Below is a small trained network, with its code and all its weights. Each question gives an input and a target symbol and asks what happens when units are switched off, that is, made to give their printed mean instead of their output.

import numpy as np


def w(rows, s, z=0):
    codes = np.array(rows[::2]) - 128.0
    scale = np.full(codes.shape[1], s)
    scale[-1] = z or s
    return codes * scale


def f(y):
    return np.maximum(y, 0)


def softmax(a):
    e = np.exp(a - a.max(-1, keepdims=True))
    return e / e.sum(-1, keepdims=True)


def log_softmax(a):
    a = a - a.max(-1, keepdims=True)
    return a - np.log(np.exp(a).sum(-1, keepdims=True))


def net(x, mask):
    ids = ['ΓΛΣΦαβδεζημξπτψω'.index(c) for c in x.split()]
    T = len(ids)
    res = E[ids] + P[:T]
    r = res
    for j in range(3):
        rows = slice(2 * j, 2 * j + 2)
        q, k, v = (r @ M[0][rows].T for M in (Q, K, V))
        z = softmax(np.where(np.tri(T) > 0, q @ k.T / 2**0.5, -1e9)) @ v
        o = O[0][rows]
        res = res + np.where(mask[j], z, o[:, -1]) @ o[:, :-1]
    y = f(res @ A[0][:, :-1].T + A[0][:, -1])
    res = res + np.where(mask[3:19], y, B[0][:, -1]) @ B[0][:, :-1]
    return log_softmax(res[-1] @ U[:, :-1].T + U[:, -1])


Q, K, V, O, A, B = {}, {}, {}, {}, {}, {}
E = w([
[165,123,192],'Γ',
[59,187,211],'Λ',
[84,144,160],'Σ',
[234,45,186],'Φ',
[177,143,231],'α',
[140,120,93],'β',
[148,78,86],'δ',
[119,128,81],'ε',
[232,183,142],'ζ',
[147,5,135],'η',
[37,91,24],'μ',
[11,80,110],'ξ',
[94,119,148],'π',
[91,151,69],'τ',
[142,122,152],'ψ',
[11,153,155],'ω',
],0.02)
P = w([
[22,245,11],'0',
[140,43,176],'1',
[144,200,131],'2',
[135,44,157],'3',
[148,195,131],'4',
[138,44,152],'5',
[152,194,131],'6',
[133,41,142],'7',
[152,193,128],'8',
[138,43,144],'9',
[151,195,127],'10',
[133,38,138],'11',
[155,191,128],'12',
],0.013)
Q[0] = w([
[152,157,108],'H0',
[179,55,52],'H0',
[89,175,2],'H1',
[113,44,138],'H1',
[121,58,124],'H2',
[73,79,170],'H2',
],0.0098)
K[0] = w([
[113,157,86],'H0',
[104,160,52],'H0',
[65,137,12],'H1',
[147,230,162],'H1',
[97,151,55],'H2',
[98,115,93],'H2',
],0.011)
V[0] = w([
[222,100,201],'H0',
[253,102,185],'H0',
[105,103,90],'H1',
[112,128,188],'H1',
[176,103,231],'H2',
[36,1,186],'H2',
],0.0082)
O[0] = w([
[78,113,100,21],'H0',
[103,132,201,11],'H0',
[105,103,3,153],'H1',
[124,61,198,105],'H1',
[120,194,55,33],'H2',
[57,128,103,140],'H2',
],0.0064,0.012)
A[0] = w([
[194,255,184,228],'N0',
[174,137,89,103],'N1',
[146,106,186,179],'N2',
[135,46,132,72],'N3',
[138,219,131,121],'N4',
[85,130,78,136],'N5',
[54,76,183,65],'N6',
[137,87,37,2],'N7',
[198,110,147,143],'N8',
[155,108,101,125],'N9',
[119,61,150,69],'N10',
[119,153,168,82],'N11',
[118,68,104,164],'N12',
[86,44,136,127],'N13',
[152,210,112,96],'N14',
[176,81,160,141],'N15',
],0.016,0.0098)
B[0] = w([
[90,67,156,248],'N0',
[226,152,172,192],'N1',
[143,85,128,204],'N2',
[150,255,201,206],'N3',
[77,200,164,176],'N4',
[127,106,64,220],'N5',
[203,142,34,200],'N6',
[161,178,151,231],'N7',
[84,108,91,212],'N8',
[91,135,188,187],'N9',
[141,170,140,189],'N10',
[105,140,164,144],'N11',
[134,75,158,231],'N12',
[103,121,162,233],'N13',
[109,247,186,176],'N14',
[85,152,23,212],'N15',
],0.0074,0.015)
U = w([
[81,132,141,137],'Γ',
[130,100,137,186],'Λ',
[252,117,174,136],'Σ',
[164,131,48,76],'Φ',
[156,159,189,1],'α',
[126,164,117,65],'β',
[74,57,93,187],'δ',
[94,133,127,145],'ε',
[163,156,133,127],'ζ',
[174,153,140,55],'η',
[111,96,189,50],'μ',
[136,12,133,202],'ξ',
[100,116,124,168],'π',
[126,131,147,144],'τ',
[134,101,175,219],'ψ',
[74,136,94,84],'ω',
],0.017,0.0079)

Each question gives the input, a string of symbols that net reads in full, and the target symbol t.
The units are the heads (2 rows each of Q, K, V and O) and the neurons (one row each of A and B). Each row of codes is followed by its name. A weight is (code - 128) times the scale printed after its matrix; where a second scale follows, it is the last column's (O, A, B and U).
mask holds one flag per unit, heads first, then neurons. A switched-off unit (its flag False) gives its mean, the last column of its rows in O or B, instead of its output. The means were averaged over made-up inputs and are rounded, as every weight is.
A unit's drop is (log p(t) with every unit on - log p(t) with that unit switched off) / (log p(t) with every unit on - log p(t) with every unit switched off).
The circuit of an input: a set's keep is (log p(t) with only the set's units on - log p(t) with every unit switched off) / (log p(t) with every unit on - log p(t) with every unit switched off). Starting from the 12 units with the biggest drops (on a tie, the unit counted first), units are removed one at a time, each time the one whose removal leaves the highest keep (on an exact tie, the one counted first), for as long as the keep stays at least 0.8.
circuit, biggest first: the units of the circuit, biggest drop first
most important unit: the unit with the biggest drop
k most important neurons: the k neurons with the biggest drops, biggest first
heads that matter: for each layer, one digit per head in row order, 1 if its drop is at least 0.15 and else 0, layers parted by /
drop of u: that unit's drop, to one decimal
input μ ω τ μ Λ ε, target Σ: circuit, biggest first -> [H0]
input Φ δ ω η ψ α ξ, target δ: circuit, biggest first -> [N3 N7]
input μ μ δ, target Σ: circuit, biggest first -> [N1 H0]
input μ Φ ξ μ ζ μ β ξ, target Σ: 2 most important neurons -> [N6 N3]
input μ ω β Φ ζ μ ψ μ ε μ Φ ω, target Σ: circuit, biggest first -> [N6 H2 H1]
input ζ ζ μ ξ μ ψ ζ ψ ζ, target α: circuit, biggest first -> [N14 N4]
input μ Λ μ μ Φ Σ ξ Λ, target Σ: circuit, biggest first -> [N6 H2 H1]
input ζ ζ ζ β, target ξ: heads that matter -> 011
input μ μ ω η μ ω, target Σ: circuit, biggest first -> [N6 H2 N8]
input α π ω, target ω: circuit, biggest first -> [H2 N1]
input μ ω ω Φ Λ μ Φ μ μ π, target Σ: heads that matter -> 011
input μ α α α μ ζ μ ξ ζ ξ μ τ, target Σ: heads that matter -> 110
input μ Φ Φ ε μ μ η ω π η, target Σ: 3 most important neurons -> [N3 N10 N0]
input μ μ π μ μ ξ τ β, target Σ: most important unit -> H0
input ζ ζ ξ, target δ: 4 most important neurons -> [N3 N7 N1 N14]
input μ ξ μ μ ε μ μ Λ ξ μ, target Σ: 2 most important neurons -> [N7 N3]
input ζ ω Γ ε ζ μ τ τ, target ξ: 3 most important neurons -> [N3 N14 N15]
input μ ε ξ μ ζ Λ μ ξ ξ Σ Φ, target ξ: heads that matter -> 000
input μ Λ Λ τ μ Λ, target Σ: circuit, biggest first -> [N6 H1]
input ζ μ δ α ε ζ μ ζ, target ξ: most important unit -> H1
input ζ μ τ ξ μ ε μ ζ, target ξ: heads that matter -> 000
input Φ μ ζ ω, target δ: heads that matter -> 001
input ψ μ Φ Φ ζ Σ μ μ τ, target β: heads that matter -> 011
input μ μ μ ζ μ ζ μ ζ μ μ ζ δ, target Σ: heads that matter -> 100
input μ Φ Λ ω ξ μ ζ ε ζ Σ, target Σ: 3 most important neurons -> [N6 N3 N0]
input μ μ ω ζ α ζ μ ζ τ, target β: drop of N14 -> 0.5
input η μ Φ μ Λ ζ Φ Γ ξ μ ζ τ μ, target Φ: drop of H1 -> 0.2
